In the rows, zero is written as 128.
Each row of numbers belongs to one of the elements below and depends on some of the facts about them. Some rows are named. Which element is each other row?

Some rows with their names:
[119 174  88 135 130 166 168  81  79 105 145 153 110 148 123 131 122 155
 154 137 139 123 134 128 153 135 127 136 158 125 157  80 165 170 115 149
 109 119 110 125 136 128 156  91 148] -> vupar
[143 118 149 123 138 123 128 121 130 127 124 138 121 126 110 108 133 122
 144 135 132 127 124 142 132 136 135 129 116 143 124 148 145 144 131 136
 141 135 132 108 130 151 127 135 150] -> drusati
[146 104 127 113 118 129 127 100 119 149 140 133 127 131 119 102  95 145
 133 111 126 132 100 150  99 111 123 146 160 140 126 154 138 113 131 131
 120 127 135 125 138 143 128 125 142] -> gufomo
[144 106 138  88 124 144 142 124 103 150 116 136 137 142 138 100  61 117
 146 150 123 137 113 134  96 113 121 137 125 137 120 161 152 143 137 136
 122 134 155 124 137 118 109 153 146] -> vutris
[102 104 185 166 127 122 165 160 129 109  65 131 143 146 164 157 159 151
 124 133 111 136 165 108 179 168 143 100  51 104  77 119 123 120  86 177
 136 100 136  58  54  96  88 181  89] -> kestom
[132 135 139 123 140 108 120 122 114 123 165 108 122 112 133 148 161 147
 104 128 134 104 149 107 158 180 145 111 146 132 128 116 136 132 118 137
 126 115 130 129 109 122 137 113 110] -> bebanar
[140 110 138  90 124 142 145 126 104 150 116 137 138 146 140 103  58 118
 141 149 123 140 116 133  97 111 123 135 125 134 117 159 152 140 137 137
 123 135 155 130 137 114 108 153 144] -> ninos
[141 128 133 117 134 119 133 120 123 127 141 142 137 133 112 122 129 135
 122 121 136 123 138 133 155 146 140 135 118 138 128 146 141 142 121 125
 130 135 138 111 120 130 134 127 139] -> klubom
[143 122 154 117 144 113 118 120 121 121 154 112 119 103 133 134 167 136
 114 134 130 102 145 110 145 183 144 106 135 144 131 128 147 145 129 136
 134 123 136 112 116 139 129 125 122] -> brima
[139 125 110 126 147 116 133 122 103 131 159 129 136 155 103 126  79 154
 112 133 137 123 134 159 138 126 145 148 164 114 103 127 119 103 127 157
 120 115 131 175 100  90 136 105 119] -> braskupun
[125 171  88 156 145 175 152  89 108  93 139 134 106 134 134 129 150 114
 169 132 137 118 134 127 104 129 124 134 143 113 154  71 129 157 127 109
 117 128 100 111 168 158 124  94 146] -> naplon
[131 128 133 129 132 124 127 122 121 128 139 135 127 135 108 119 126 137
 134 133 136 128 125 140 139 134 136 136 138 128 123 134 138 132 122 138
 133 127 126 125 125 134 135 119 135] -> tilo
[132 116 106 115 133 137 130 131 110 130 129 124 133 148 149 124  89 110
 127 148 124 117 119 127 106 101 112 127 129 112 132 124 113 124 138 132
 121 128 145 168 122  94 132 129 118] -> stukle
[101 143 113 143 102 132 122 143 121 136 129 110 129 123 124 156 134 139
 130 137 123 147 117 121 120 117 121 150 159 112 125 109 121 115 110 117
 125 120 109 135 137 135 141 113 109] -> skotin
[111 177 163  82 145  74 123 205 179 133  78 143 140  82  75 158 133 116
  81 127 143 168 182  91 218 154 172  93  67 174 132 143 153 162 162 118
 133 162 121 147 142  96 119 156 168] -> taflal
[117 146 135 142 124 131 139 146 126 129 129 121 134 131 102 137 130 126
 146 141 135 150 129 134 106 141 140 158 137 116 109 128 119 129 112 111
 141 128 111 106 139 144 114 122 131] -> baluvum
[141 114 107 131 129 135 123 109 128 125 127 131 117 130 136 118 135 126
 128 121 121 111 110 138 111 101 115 126 134 127 145 123 117 121 143 126
 123 128 132 146 135 135 142 120 129] -> naflun
[100 150 154 148 104 161 105 150 154 119 140 123 117 108 147 110 173 113
 168 152 141 137 117 113  90 153 100 122 148 136 137 128 145 148 120 122
 173 115 108  86 142 171 126 137 124] -> kledra
[117 140 117 159 141 133 125 133 144 113 137 117 128 131 119 135 150 107
 141 123 136 131 132 129 105 127 131 139 131 107 119 109  98 118 123 104
 131 131 107 124 147 144 111 115 128] -> deplo
[152 107 128 126 131 131 124 110 137 124 105 138 115 121 138 111 139 110
 133 125 115 112 114 141 109 100 117 117 107 139 144 133 128 134 151 125
 131 136 138 127 136 147 133 138 140] -> moklor

Some facts about the elements:
baluvum	brogrudrok	a; kuplur	brogrudrok	c; gupom	brogrudrok	c; flekolo	brogrudrok	e; buplok	brogrudrok	d; steflufle	brogrudrok	d
skebus	brogrudrok	f; naflun	brogrudrok	f; fliluvim	brogrudrok	f; trodri	brogrudrok	f; lukir	brogrudrok	a; fluzudo	brogrudrok	f
flomaror	brogrudrok	d; losu	brogrudrok	f; zakur	brogrudrok	e; plaplor	brogrudrok	a; plune	brogrudrok	b; drubar	brogrudrok	e
vupar	brogrudrok	a; puska	brogrudrok	e; replil	brogrudrok	a; skotin	brogrudrok	b; gikem	brogrudrok	e; vutraplu	brogrudrok	b
rirozo	brogrudrok	f; vusom	brogrudrok	e; moklor	brogrudrok	f; kledra	brogrudrok	c; klubom	brogrudrok	a; ziru	brogrudrok	e
gufomo	brogrudrok	d; guvas	brogrudrok	b; pliga	brogrudrok	c; pluflas	brogrudrok	c; fludor	brogrudrok	c; kasol	brogrudrok	c
klebrik	brogrudrok	d; driste	brogrudrok	c; gruzi	brogrudrok	a; buplu	brogrudrok	b; gare	brogrudrok	e; kerel	brogrudrok	e
ziku	brogrudrok	c; dagrar	brogrudrok	a; drafuram	brogrudrok	c; bretegu	brogrudrok	d; biplok	brogrudrok	c; brave	brogrudrok	d
braskupun	brogrudrok	a; pifos	brogrudrok	a; bebanar	brogrudrok	c; klubru	brogrudrok	e; lisek	brogrudrok	e; skifle	brogrudrok	e
peple	brogrudrok	f; keta	brogrudrok	b; fluvu	brogrudrok	d; plegrer	brogrudrok	f; pluflik	brogrudrok	f; mafu	brogrudrok	b
voli	brogrudrok	f; gagrotok	brogrudrok	f; tograplur	brogrudrok	c; grase	brogrudrok	f; listugrol	brogrudrok	e; gilen	brogrudrok	b
roral	brogrudrok	e; vutris	brogrudrok	d; braron	brogrudrok	f; naplon	brogrudrok	e; floste	brogrudrok	f; sopletru	brogrudrok	b
skapa	brogrudrok	f; bimolon	brogrudrok	e; trutreska	brogrudrok	a; drusati	brogrudrok	a; bimu	brogrudrok	d; rami	brogrudrok	a
flasumil	brogrudrok	f; siki	brogrudrok	a; fedrus	brogrudrok	a; zunes	brogrudrok	c; tutek	brogrudrok	a; klopi	brogrudrok	a
kladrer	brogrudrok	b; rudrir	brogrudrok	e; kotrul	brogrudrok	c; skobras	brogrudrok	b; greru	brogrudrok	c; geklon	brogrudrok	f
plopopu	brogrudrok	b; ninos	brogrudrok	d; kestom	brogrudrok	c; stusku	brogrudrok	d; plogus	brogrudrok	e; tregom	brogrudrok	e
traner	brogrudrok	c; trabrobru	brogrudrok	c; rido	brogrudrok	f; ploskim	brogrudrok	d; brudrune	brogrudrok	b; brima	brogrudrok	c
fledol	brogrudrok	d; biti	brogrudrok	f; drodegrem	brogrudrok	d; bregos	brogrudrok	b; vadrok	brogrudrok	f; zabrosus	brogrudrok	b
taflal	brogrudrok	a; fige	brogrudrok	f; lopom	brogrudrok	d; nutror	brogrudrok	d; viplis	brogrudrok	c; povefo	brogrudrok	b
robrur	brogrudrok	b; flefir	brogrudrok	e; skefum	brogrudrok	e; fleto	brogrudrok	c; pekla	brogrudrok	d; stukle	brogrudrok	f
stibrek	brogrudrok	a; roske	brogrudrok	b; dramek	brogrudrok	c; bruster	brogrudrok	a; nitru	brogrudrok	b; tase	brogrudrok	d
zupli	brogrudrok	f; nekam	brogrudrok	a; geto	brogrudrok	d; vakla	brogrudrok	a; puvi	brogrudrok	d; gragra	brogrudrok	e
deplo	brogrudrok	e; loskos	brogrudrok	f; soskogo	brogrudrok	f; motrobro	brogrudrok	d; suflam	brogrudrok	f; nilom	brogrudrok	d
vastu	brogrudrok	c; stiban	brogrudrok	b; drepil	brogrudrok	f; tagul	brogrudrok	f; tilo	brogrudrok	a; kuplur	flidisko	gagrotok
steflufle	flidisko	viplis; skebus	flidisko	flekolo; naflun	flidisko	zakur; flomaror	flidisko	keta; losu	flidisko	dramek; zakur	flidisko	tutek
plaplor	flidisko	naplon; drubar	flidisko	puska; vupar	flidisko	plaplor; puska	flidisko	geklon; replil	flidisko	buplu; skotin	flidisko	lisek
vutraplu	flidisko	zupli; rirozo	flidisko	bretegu; vusom	flidisko	ziku; klubom	flidisko	pekla; ziru	flidisko	lopom; gufomo	flidisko	nutror
guvas	flidisko	steflufle; kasol	flidisko	naflun; driste	flidisko	klopi; gruzi	flidisko	gilen; buplu	flidisko	rami; gare	flidisko	tilo
ziku	flidisko	fedrus; drafuram	flidisko	vusom; bretegu	flidisko	kasol; biplok	flidisko	deplo; braskupun	flidisko	rirozo; pifos	flidisko	driste
bebanar	flidisko	drepil; lisek	flidisko	vadrok; skifle	flidisko	pluflas; keta	flidisko	trodri; fluvu	flidisko	motrobro; pluflik	flidisko	rido
voli	flidisko	drusati; gagrotok	flidisko	gikem; listugrol	flidisko	plegrer; gilen	flidisko	kuplur; braron	flidisko	tagul; naplon	flidisko	suflam
sopletru	flidisko	skefum; bimolon	flidisko	gare; trutreska	flidisko	skifle; rami	flidisko	taflal; flasumil	flidisko	stusku; siki	flidisko	gruzi
zunes	flidisko	ninos; tutek	flidisko	skobras; klopi	flidisko	tregom; kladrer	flidisko	sopletru; rudrir	flidisko	fleto; skobras	flidisko	fludor
geklon	flidisko	moklor; plopopu	flidisko	pifos; kestom	flidisko	soskogo; tregom	flidisko	vutris; traner	flidisko	povefo; trabrobru	flidisko	gufomo
ploskim	flidisko	skebus; fledol	flidisko	biplok; biti	flidisko	stiban; vadrok	flidisko	fluzudo; zabrosus	flidisko	kledra; fige	flidisko	lukir
lopom	flidisko	replil; nutror	flidisko	ploskim; viplis	flidisko	flomaror; povefo	flidisko	klubru; robrur	flidisko	kestom; flefir	flidisko	listugrol
skefum	flidisko	gragra; stukle	flidisko	skapa; roske	flidisko	biti; dramek	flidisko	pliga; bruster	flidisko	trutreska; nitru	flidisko	bruster
nekam	flidisko	bregos; geto	flidisko	rudrir; vakla	flidisko	zabrosus; puvi	flidisko	kladrer; deplo	flidisko	drodegrem; loskos	flidisko	klubom
soskogo	flidisko	roske; suflam	flidisko	trabrobru; nilom	flidisko	stukle; stiban	flidisko	ziru; tilo	flidisko	drafuram; baluvum	restir	339
kuplur	restir	247; gupom	restir	339; flekolo	restir	263; buplok	restir	423; steflufle	restir	75; skebus	restir	647
fliluvim	restir	247; lukir	restir	423; fluzudo	restir	339; losu	restir	247; plaplor	restir	263; plune	restir	263
puska	restir	263; replil	restir	339; skotin	restir	75; gikem	restir	75; vutraplu	restir	247; rirozo	restir	423
vusom	restir	75; kledra	restir	647; klubom	restir	423; ziru	restir	339; guvas	restir	247; pluflas	restir	247
fludor	restir	423; driste	restir	423; buplu	restir	75; gare	restir	138; kerel	restir	647; ziku	restir	247
dagrar	restir	247; drafuram	restir	647; biplok	restir	247; brave	restir	75; braskupun	restir	263; pifos	restir	75
bebanar	restir	247; klubru	restir	138; lisek	restir	75; skifle	restir	423; keta	restir	247; fluvu	restir	75
pluflik	restir	339; mafu	restir	263; voli	restir	138; gagrotok	restir	138; grase	restir	339; listugrol	restir	138
gilen	restir	263; roral	restir	263; vutris	restir	138; braron	restir	647; naplon	restir	339; floste	restir	423
sopletru	restir	647; skapa	restir	247; bimolon	restir	339; trutreska	restir	263; bimu	restir	247; rami	restir	263
siki	restir	423; tutek	restir	647; klopi	restir	138; kladrer	restir	339; kotrul	restir	263; greru	restir	75
plopopu	restir	339; ninos	restir	138; stusku	restir	138; traner	restir	647; trabrobru	restir	247; ploskim	restir	339
brima	restir	247; fledol	restir	75; biti	restir	75; drodegrem	restir	75; bregos	restir	138; vadrok	restir	423
zabrosus	restir	138; taflal	restir	247; fige	restir	423; lopom	restir	138; nutror	restir	647; viplis	restir	647
robrur	restir	647; flefir	restir	423; skefum	restir	247; fleto	restir	75; pekla	restir	423; stukle	restir	138
roske	restir	339; dramek	restir	75; nitru	restir	138; tase	restir	647; zupli	restir	423; nekam	restir	75
geto	restir	247; gragra	restir	423; deplo	restir	339; loskos	restir	263; soskogo	restir	247; suflam	restir	247
nilom	restir	247; vastu	restir	247; drepil	restir	75

Which element is each row?
No name comes twice in this set of rows, the named rows included.
[183  55 145 128 177  92  75 114 154 136 170 113 129 132 115  81 115 101
 119 117 127  85 105 180  87 117 132 129 144 131  98 178  89  77 157 135
 144 131 156 172 113 143 116 126 125]	flekolo
[153 111 135 103 126 110 122 108 112 137 131 124 124 114 134 135 141 133
 112 131 115 110 126 124 150 138 137 124 115 146 143 138 148 146 131 122
 117 139 147 120 134 144 142 129 133]	keta
[157 156 100 117 155 168 177  73  68 102 130 158 110 146 125 110  92 147
 157 146 133 108 140 153 136 131 138 134 143 131 146  96 173 174 142 159
 111 124 129 130 131 122 139 106 164]	plaplor
[145 109 137  94 120 106 140 103 112 148 124 134 133 123 123 126 113 143
 108 101 122 129 127 117 153 134 140 121 113 150 136 151 153 137 125 125
 104 139 147 108 135 127 126 136 145]	bimu
[ 97 146 123 146 114 125 128 141 126 132 146 119 131 138 102 146 142 139
 139 132 139 149 121 117 136 140 130 147 150 112 117 116 121 121  97 125
 130 121 106 126 129 131 136 108 117]	nekam
[103 113 130 131  81 144  97 133 150 161 158 122 141 136 124 100 110 129
 149 118 135 158  78 131  77 103  94 157 174 129 130 169 126 103 108 108
 146 126 121 111 152 157 134 127 123]	nutror
[157 125 138 116 147 126 117  90 103 118 173 113 107 104 139 122 170 137
 129 135 134  86 137 119 128 181 137 113 153 145 145 120 156 156 132 132
 133 119 136 110 127 159 139 109 131]	trabrobru
[135 132 100 126 122 121 131 118 129 125 131 132 135 135 136 137 125 136
  98 106 124 117 134 126 147 112 125 126 123 123 146 120 111 116 131 117
 111 130 136 149 118 103 148 117 117]	fige
[142  91 140 125 107 115 106 138 139 168 153 100 144 124 104 113 101 127
 133 116 124 148  91 154  50 113 130 175 174 123  92 177  96  79 118  96
 137 129 130 118 145 155 101 128 121]	ploskim
[150 117 104 119 127 121 121 107 129 127 140 130 130 129 135 124 130 126
 106 110 123 107 124 136 129 113 123 130 127 132 148 134 114 121 141 113
 119 134 143 144 128 125 146 120 123]	rirozo
[161 112 126 112 132 127 127 110 139 125 117 138 124 118 141 111 141 111
 118 117 118 106 128 137 125 113 124 118  93 147 152 144 129 142 152 110
 126 143 149 115 136 141 135 141 143]	zupli
[146 124 159 132 141 136 117 127 134 117 130 120 111 103 135 112 156 126
 143 142 128 110 135 134 104 158 131 115 137 144 122 130 145 142 143 143
 154 118 127 106 123 157 119 138 134]	pliga
[ 92 150 120 143  82 158 113 145 144 135 128 129 131 124 142 129 138 124
 153 146 128 155 104 121 109 106  94 144 147 125 145 128 137 135 115 112
 146 126 109 113 150 150 148 129 118]	sopletru

Now the same elements, written a new way:
Some rows with their names:
[128 113 139 123 125 135 137 130 115 141 129 125 139 118 132 138 121 118
 134 130 185 145 121 119 121 131 116 137 147 112 138 153 120 127 133 139
 130 134 134] -> lisek
[129 132 138 126 130 129 133 126 129 133 137 131 126 116 130 126 130 127
 133 131 116 128 136 131 123 128 124 123 137 126 134 137 133 132 139 132
 135 126 127] -> skefum
[162 116 132 136 117 100 140 112  92 141 115 119 144 167 110 151 102 173
 132 119  30 171 113 113 141 120 150 171 113 207 114  71 102 135 115 202
 143 137 135] -> lopom
[137 119 116 133 122 125 115 118 133 123 137 143 137 132 109 122 136 115
 127 135 129 115 125 122 121 118 141 122 129 145 142 125 140 131 138 120
 131 127 119] -> drusati
[131 127 113 129 125 131 112 130 133 119 123 135 126 138 113 125 134 121
 124 129 151 115 122 139 137 127 119 119 125 118 134 128 131 130 127 116
 129 124 125] -> ziku
[114 145 132 128 123 135 137 128 120 131 141 134 127 119 132 133 126 128
 135 128 132 132 136 127 117 125 133 140 137 117 133 145 126 124 134 136
 138 127 129] -> kerel
[117 113 152 122 127 135 150 131 109 124 128 107 126 117 153 129 117 126
 132 117 169 150 116 120 134 144 115 133 138 124 129 130 116 115 115 141
 103 133 137] -> fledol
[182 111 109 143 107 111 144 104  87 144 118 139 157 202  89 157 117 155
 143 137   8 152  94 126 139 121 164 175  96 238 139  59 115 134 131 219
 168 128 123] -> taflal
[125 104 118 126 122 135 120 133 120 128 111 126 130 141 122 137 128 117
 128 128 202 137 110 126 137 128 113 136 135 107 139 141 112 123 122 129
 124 136 134] -> dramek
[115 149 125 124 130 134 132 136 125 117 110 116 121 133 135 121 132 132
 123 120 131 125 132 141 142 144 114 111 110 122 113 121 121 119 124 128
 125 126 128] -> bebanar
[121 135 131 127 129 122 129 127 123 123 128 131 138 131 117 123 132 124
 129 126 125 128 132 128 129 130 124 111 131 144 130 130 124 125 134 129
 126 125 122] -> dagrar
[160 117 132 134 131 116 119 124 141 136 137 139 138 119 114 124 130 128
 130 146 100 116 128 129 118 120 140 121 135 146 127 120 155 147 145 112
 140 125 128] -> gragra
[133 143 134 128 139 124 134 135 135 127 115 108 122 120 149 118 132 134
 123 124  88 123 138 144 134 145 120 105 113 135  90 109 136 129 125 123
 124 125 128] -> fige
[130 120 118 121 128 139 128 135 139 112 129 128 119 125 134 116 142 125
 128 131 167 100 113 145 139 134 107 105 128  93 152 150 135 122 130 111
 121 119 117] -> trabrobru
[129 131 121 130 128 132 131 129 140 129 131 128 121 129 132 126 133 126
 129 131 115 115 131 137 126 126 132 127 121 120 126 119 138 130 123 121
 130 125 127] -> geklon
[139 129 116 131 134 125 124 131 135 121 116 119 130 132 122 114 136 131
 121 130 118 113 120 143 140 133 120 102 113 134 110 108 143 133 131 113
 126 125 123] -> driste
[131 132 140 115 137 135 141 139 118 130 119 107 127 118 152 134 122 137
 125 121 134 142 137 130 136 139 104 126 125 115 119 146 107 125 128 129
 125 130 130] -> nitru
[126 135 112 130 126 134 116 129 128 121 118 133 123 137 117 123 134 127
 123 127 137 119 127 137 138 129 122 123 121 120 128 121 126 127 127 123
 131 125 124] -> brima
[115 147 134 125 135 136 143 134 130 122 120 116 117 123 149 124 128 133
 126 120 110 129 144 142 137 141 116 124 116 118 111 124 117 121 121 134
 126 126 131] -> losu
[141 119 120 130 125 127 109 121 140 131 139 147 123 136 111 127 130 122
 128 140 126 112 125 133 129 117 131 143 135 117 145 115 137 139 129 120
 136 127 130] -> skapa

Rows to name:
No name comes twice in this set of rows, the named rows included.
[130 131 126 128 130 137 129 130 141 126 138 129 117 125 140 124 133 118
 129 131 130 109 129 141 126 131 132 125 123 105 136 128 137 128 125 117
 123 123 123]	naflun
[127 133 134 126 129 134 135 130 134 131 142 132 128 111 134 123 131 125
 133 135 128 118 130 132 116 125 131 117 135 111 135 146 145 130 138 120
 131 123 122]	zakur
[ 61 177  97 150 134  73  71 119 146 127  68 142 132 116  84 124 127 162
  96 110  75 166 192 114 110 105 123 121 142 155  80 108 128 133  94 122
 156 150 137]	kestom
[133 124 119 125 130 133 132 129 146 132 137 137 126 116 135 122 135 124
 130 137 123 112 128 135 116 123 126 121 134 109 146 148 145 130 131 115
 129 123 123]	skobras
[152 105 133 136 130 113 113 116 138 123 148 136 127 125 118 113 126 130
 127 137  85 115 116 123 127 120 141 119 133 154 131  98 157 146 132 115
 118 124 127]	pekla
[156 112 122 131 131 113 112 121 134 124 134 140 144 132 109 117 136 123
 124 139 104 118 121 126 123 120 134 113 128 161 123 113 147 140 141 110
 128 124 120]	lukir
[114 125 138 119 132 142 152 138 112 137 109 115 131 120 152 135 122 121
 132 123 177 154 127 130 127 141 108 130 133 113 120 151 109 117 123 139
 123 135 134]	skotin
[149 102 117 128 125 129 113 126 148 137 137 138 122 135 116 135 131 128
 127 138 131 116 115 119 128 110 136 150 128 118 143 134 133 143 129 111
 131 130 130]	fluzudo
[108 159 109 145 129  94 117 116 123 147  91 138 141 135 105 139 118 161
 119 121  27 163 167 119 111 116 140 152 125 174  94  93 124 135 112 166
 164 142 135]	stiban
[138 140 118 138 123  99 138 120 109 151 104 122 145 146 107 153 112 175
 127 121  32 166 137 108 120 115 148 163 119 197  92 107 112 135 121 179
 163 141 137]	ziru
[146 130 139 130 135 121 130 130 136 135 131 126 132 114 125 121 131 136
 127 135  91 121 136 134 121 132 129 109 126 140 108 123 150 139 142 121
 134 124 125]	skifle
[125 133 129 121 132 132 142 140 131 132 120 105 120 124 152 135 127 139
 122 119 125 129 130 131 136 135 124 127 112 116 109 137 119 123 119 123
 123 130 133]	pluflik
[138  79 137 129 118 125 116 118 121 128 146 142 131 132 113 132 120 114
 135 136 186 133 100 108 125 115 132 152 157 125 162 128 131 133 124 128
 114 135 135]	drodegrem
[126 146 138 127 139 124 143 136 122 122 117 106 135 116 146 116 135 137
 121 121  96 131 140 139 133 149 118  86 112 159  90 116 133 121 134 123
 120 124 120]	siki

